Here is a tiny trained network, its code and every weight. The questions are about switching its units off for an input and a target symbol, where a switched-off unit gives its printed mean instead of its output.

import numpy as np


def w(rows, s, z=0):
    codes = np.array(rows[::2]) - 128.0
    scale = np.full(codes.shape[1], s)
    scale[-1] = z or s
    return codes * scale


def f(y):
    return y / 2 * (1 + np.tanh(0.7978845608 * (y + 0.044715 * y**3)))


def softmax(a):
    e = np.exp(a - a.max(-1, keepdims=True))
    return e / e.sum(-1, keepdims=True)


def log_softmax(a):
    a = a - a.max(-1, keepdims=True)
    return a - np.log(np.exp(a).sum(-1, keepdims=True))


def net(x, mask):
    ids = ['βζηθλμπτφ'.index(c) for c in x.split()]
    T = len(ids)
    res = E[ids] + P[:T]
    r = res
    for j in range(2):
        rows = slice(4 * j, 4 * j + 4)
        q, k, v = (r @ M[0][rows].T for M in (Q, K, V))
        z = softmax(np.where(np.tri(T) > 0, q @ k.T / 4**0.5, -1e9)) @ v
        o = O[0][rows]
        res = res + np.where(mask[j], z, o[:, -1]) @ o[:, :-1]
    y = f(res @ A[0][:, :-1].T + A[0][:, -1])
    res = res + np.where(mask[2:18], y, B[0][:, -1]) @ B[0][:, :-1]
    return log_softmax(res[-1] @ U[:, :-1].T + U[:, -1])


Q, K, V, O, A, B = {}, {}, {}, {}, {}, {}
E = w([
[39,61,6],'β',
[178,3,75],'ζ',
[101,138,200],'η',
[82,167,199],'θ',
[163,113,218],'λ',
[206,64,219],'μ',
[134,57,57],'π',
[68,184,203],'τ',
[90,157,203],'φ',
],0.014)
P = w([
[174,27,27],'0',
[29,76,231],'1',
[240,211,253],'2',
[140,167,96],'3',
[36,48,201],'4',
[255,212,238],'5',
[141,131,64],'6',
],0.0089)
Q[0] = w([
[57,37,168],'h1',
[6,77,190],'h1',
[66,160,83],'h1',
[81,120,100],'h1',
[104,12,87],'h2',
[115,134,78],'h2',
[127,223,78],'h2',
[217,192,6],'h2',
],0.012)
K[0] = w([
[166,49,8],'h1',
[103,145,67],'h1',
[107,181,113],'h1',
[196,169,137],'h1',
[180,81,56],'h2',
[96,193,61],'h2',
[64,189,127],'h2',
[104,189,150],'h2',
],0.013)
V[0] = w([
[175,128,112],'h1',
[173,152,37],'h1',
[85,211,166],'h1',
[93,161,64],'h1',
[162,121,119],'h2',
[85,141,187],'h2',
[3,103,123],'h2',
[54,216,135],'h2',
],0.013)
O[0] = w([
[71,114,93,133],'h1',
[79,150,133,102],'h1',
[147,2,125,33],'h1',
[46,110,150,83],'h1',
[161,109,122,148],'h2',
[24,2,210,112],'h2',
[77,213,103,99],'h2',
[92,150,126,1],'h2',
],0.0095,0.013)
A[0] = w([
[56,76,151,165],'n1',
[153,225,143,195],'n2',
[45,156,15,179],'n3',
[145,111,4,2],'n4',
[57,106,146,234],'n5',
[165,77,125,92],'n6',
[123,90,157,129],'n7',
[101,120,217,76],'n8',
[111,78,145,159],'n9',
[96,92,193,91],'n10',
[78,144,114,106],'n11',
[138,245,246,99],'n12',
[150,90,139,98],'n13',
[108,177,205,96],'n14',
[254,138,152,110],'n15',
[8,159,104,169],'n16',
],0.012,0.0095)
B[0] = w([
[218,200,168,145],'n1',
[96,94,202,201],'n2',
[178,30,67,176],'n3',
[76,223,129,145],'n4',
[102,149,215,155],'n5',
[69,196,100,162],'n6',
[137,193,108,146],'n7',
[79,62,22,151],'n8',
[162,200,165,145],'n9',
[116,109,98,147],'n10',
[51,196,145,140],'n11',
[148,128,48,185],'n12',
[54,148,99,151],'n13',
[165,59,2,149],'n14',
[98,126,100,250],'n15',
[146,104,213,170],'n16',
],0.0061,0.026)
U = w([
[31,95,75,138],'β',
[104,209,113,36],'ζ',
[122,121,144,97],'η',
[111,143,164,166],'θ',
[156,2,84,175],'λ',
[218,66,131,210],'μ',
[100,137,76,3],'π',
[103,171,182,195],'τ',
[115,137,158,134],'φ',
],0.012,0.0034)

Each question gives the input, a string of symbols that net reads in full, and the target symbol t.
The units are the heads (4 rows each of Q, K, V and O) and the neurons (one row each of A and B). Each row of codes is followed by its name. A weight is (code - 128) times the scale printed after its matrix; where a second scale follows, it is the last column's (O, A, B and U).
mask holds one flag per unit, heads first, then neurons. A switched-off unit (its flag False) gives its mean, the last column of its rows in O or B, instead of its output. The means were averaged over made-up inputs and are rounded, as every weight is.
A unit's drop is (log p(t) with every unit on - log p(t) with that unit switched off) / (log p(t) with every unit on - log p(t) with every unit switched off).
The circuit of an input: a set's keep is (log p(t) with only the set's units on - log p(t) with every unit switched off) / (log p(t) with every unit on - log p(t) with every unit switched off). Starting from the 12 units with the biggest drops (on a tie, the unit counted first), units are removed one at a time, each time the one whose removal leaves the highest keep (on an exact tie, the one counted first), for as long as the keep stays at least 0.8.
units of the circuit, in order: the units of the circuit, biggest drop first
most important unit: the unit with the biggest drop
top k neurons: the k neurons with the biggest drops, biggest first
drop when u is switched off: that unit's drop, to one decimal
input β μ μ β η, target β: units of the circuit, in order : h1, n14
input φ π τ, target λ: most important unit : n8
input β λ τ λ μ, target β: top 3 neurons : n14, n12, n8
input β η λ λ η, target β: units of the circuit, in order : n14, h1
input μ μ λ, target λ: units of the circuit, in order : h2, n8
input μ μ φ μ π, target μ: top 2 neurons : n8, n11
input β π η, target λ: top 2 neurons : n14, n8
input λ ζ β ζ, target ζ: units of the circuit, in order : h2, n4, n3
input λ ζ η β φ β ζ, target ζ: units of the circuit, in order : n4, h2
input θ θ τ τ, target τ: units of the circuit, in order : h2, n5
input τ η λ, target λ: units of the circuit, in order : n8, h2
input ζ τ μ φ μ, target ζ: top 2 neurons : n3, n12
input β β β ζ φ, target β: top 3 neurons : n14, n12, n1
input μ η τ ζ π, target μ: units of the circuit, in order : h2
input ζ θ θ φ θ, target ζ: top 2 neurons : n12, n8
input ζ μ μ μ η, target ζ: top 2 neurons : n12, n8
input β β μ μ τ, target β: top 4 neurons : n14, n12, n8, n11
input ζ ζ θ μ τ, target ζ: drop when n9 is switched off : -0.1
input β μ μ τ θ, target β: drop when h2 is switched off : 0.1
input μ φ τ φ η, target μ: top neuron : n6
input β μ τ, target λ: drop when h2 is switched off : 0.2
